Below is a small trained network, with its code and all its weights. Each question gives an input and a class and asks what happens when units are switched off, that is, made to give their printed mean instead of their output.

import numpy as np


def w(rows, s, z=0):
    codes = np.array(rows[::2]) - 128.0
    scale = np.full(codes.shape[1], s)
    scale[-1] = z or s
    return codes * scale


def f(y):
    return np.maximum(y, 0)


def log_softmax(a):
    a = a - a.max(-1, keepdims=True)
    return a - np.log(np.exp(a).sum(-1, keepdims=True))


def net(x, mask):
    res = np.array(x, float).reshape(1, 8) / 4 @ E
    y = f(res @ A[0][:, :-1].T + A[0][:, -1])
    res = res + np.where(mask, y, B[0][:, -1]) @ B[0][:, :-1]
    return log_softmax(res[-1] @ U[:, :-1].T + U[:, -1])


A, B = {}, {}
E = w([
[98,195,96,3,117,131],'x0',
[125,130,122,129,126,128],'x1',
[146,217,100,193,59,166],'x2',
[126,125,126,130,131,127],'x3',
[124,128,126,130,129,130],'x4',
[31,81,139,128,4,98],'x5',
[32,191,179,166,187,79],'x6',
[101,124,224,110,125,241],'x7',
],0.0057)
A[0] = w([
[136,50,154,85,205,89,128],'neuron 0',
[166,230,101,198,73,156,109],'neuron 1',
[199,95,61,120,126,189,86],'neuron 2',
[130,103,126,147,139,130,140],'neuron 3',
[56,166,154,169,153,98,103],'neuron 4',
[185,150,125,140,207,145,41],'neuron 5',
[173,58,87,107,80,168,98],'neuron 6',
[140,107,144,162,124,120,90],'neuron 7',
[112,188,93,42,123,135,102],'neuron 8',
[101,181,142,158,200,119,106],'neuron 9',
[138,78,130,229,140,128,80],'neuron 10',
[132,117,215,118,154,242,71],'neuron 11',
[170,124,36,146,149,7,46],'neuron 12',
[147,78,150,204,142,133,84],'neuron 13',
[170,182,114,159,159,162,97],'neuron 14',
[42,81,130,152,26,100,2],'neuron 15',
],0.012,0.0034)
B[0] = w([
[107,29,63,108,123,160,236],'neuron 0',
[77,16,95,96,108,154,237],'neuron 1',
[142,119,170,129,157,39,211],'neuron 2',
[124,140,117,98,133,124,157],'neuron 3',
[107,104,172,142,157,50,214],'neuron 4',
[207,154,111,153,166,154,200],'neuron 5',
[103,129,173,128,159,49,214],'neuron 6',
[109,154,133,102,147,148,156],'neuron 7',
[94,209,88,92,166,133,217],'neuron 8',
[159,114,165,140,140,48,204],'neuron 9',
[98,200,92,63,148,140,208],'neuron 10',
[119,157,165,177,21,157,235],'neuron 11',
[107,167,197,184,30,187,253],'neuron 12',
[94,188,93,85,147,134,197],'neuron 13',
[178,103,89,133,144,150,193],'neuron 14',
[252,127,121,159,168,165,244],'neuron 15',
],0.022,0.0061)
U = w([
[121,182,192,165,28,170,84],'0',
[254,148,105,142,177,150,128],'1',
[114,126,193,128,161,18,103],'2',
[79,235,72,68,158,142,120],'3',
[91,26,76,102,115,159,89],'4',
[138,139,134,126,124,122,253],'5',
],0.0074,0.0077)

Each question gives the input, the list of numbers given to net, and the class t.
The units are the neurons (one row each of A and B). Each row of codes is followed by its name. A weight is (code - 128) times the scale printed after its matrix; where a second scale follows, it is the last column's (A, B and U).
mask holds one flag per neuron, in row order. A switched-off neuron (its flag False) gives its mean, the last column of its row in B, instead of its output. The means were averaged over made-up inputs and are rounded, as every weight is.
A unit's drop is (log p(t) with every unit on - log p(t) with that unit switched off) / (log p(t) with every unit on - log p(t) with every unit switched off).
The circuit of an input: a set's keep is (log p(t) with only the set's units on - log p(t) with every unit switched off) / (log p(t) with every unit on - log p(t) with every unit switched off). Starting from the 12 units with the biggest drops (on a tie, the unit counted first), units are removed one at a time, each time the one whose removal leaves the highest keep (on an exact tie, the one counted first), for as long as the keep stays at least 0.8.
circuit, biggest first: the units of the circuit, biggest drop first
most important unit: the unit with the biggest drop
top k neurons: the k neurons with the biggest drops, biggest first
drop when u is switched off: that unit's drop, to one decimal
input [1,6,0,-1,5,-5,-8,2], class 2: most important unit : neuron 2
input [-6,0,3,6,-2,-3,-8,-1], class 2: top 2 neurons : (neuron 2; neuron 6)
input [3,3,7,0,-6,-5,0,5], class 4: top 4 neurons : (neuron 1; neuron 12; neuron 15; neuron 14)
input [4,-2,-2,-7,4,-1,-2,-2], class 3: circuit, biggest first : (neuron 8; neuron 15)
input [5,-8,6,6,-5,6,4,5], class 1: top 3 neurons : (neuron 15; neuron 12; neuron 0)
input [-1,7,3,4,8,-7,8,-3], class 2: top 2 neurons : (neuron 9; neuron 4)
input [-8,-1,1,-2,2,-6,3,-6], class 3: top 4 neurons : (neuron 10; neuron 13; neuron 15; neuron 11)
input [0,-2,4,7,3,-1,2,3], class 4: top 2 neurons : (neuron 12; neuron 1)
input [0,7,7,2,3,-4,0,-1], class 4: top 2 neurons : (neuron 1; neuron 15)
input [1,4,8,-7,-5,8,0,1], class 1: top 2 neurons : (neuron 15; neuron 0)
input [-3,-4,-4,1,-1,-2,-6,1], class 2: top 4 neurons : (neuron 2; neuron 6; neuron 1; neuron 15)
input [6,0,1,2,3,-3,3,-2], class 3: top 3 neurons : (neuron 8; neuron 15; neuron 2)
input [-5,-5,-4,7,0,4,2,-4], class 3: circuit, biggest first : (neuron 10; neuron 13)
input [6,-4,6,-6,-2,-5,6,5], class 2: circuit, biggest first : (neuron 9)
input [4,2,-4,5,2,-2,-5,4], class 2: circuit, biggest first : (neuron 2; neuron 6)
input [-8,7,8,-8,-5,0,-6,-7], class 3: drop when neuron 0 is switched off : 0.5
input [-8,7,4,5,7,0,-6,-4], class 3: drop when neuron 13 is switched off : 0.3
input [-1,0,2,-8,-7,-2,-2,-7], class 0: drop when neuron 12 is switched off : 1.0
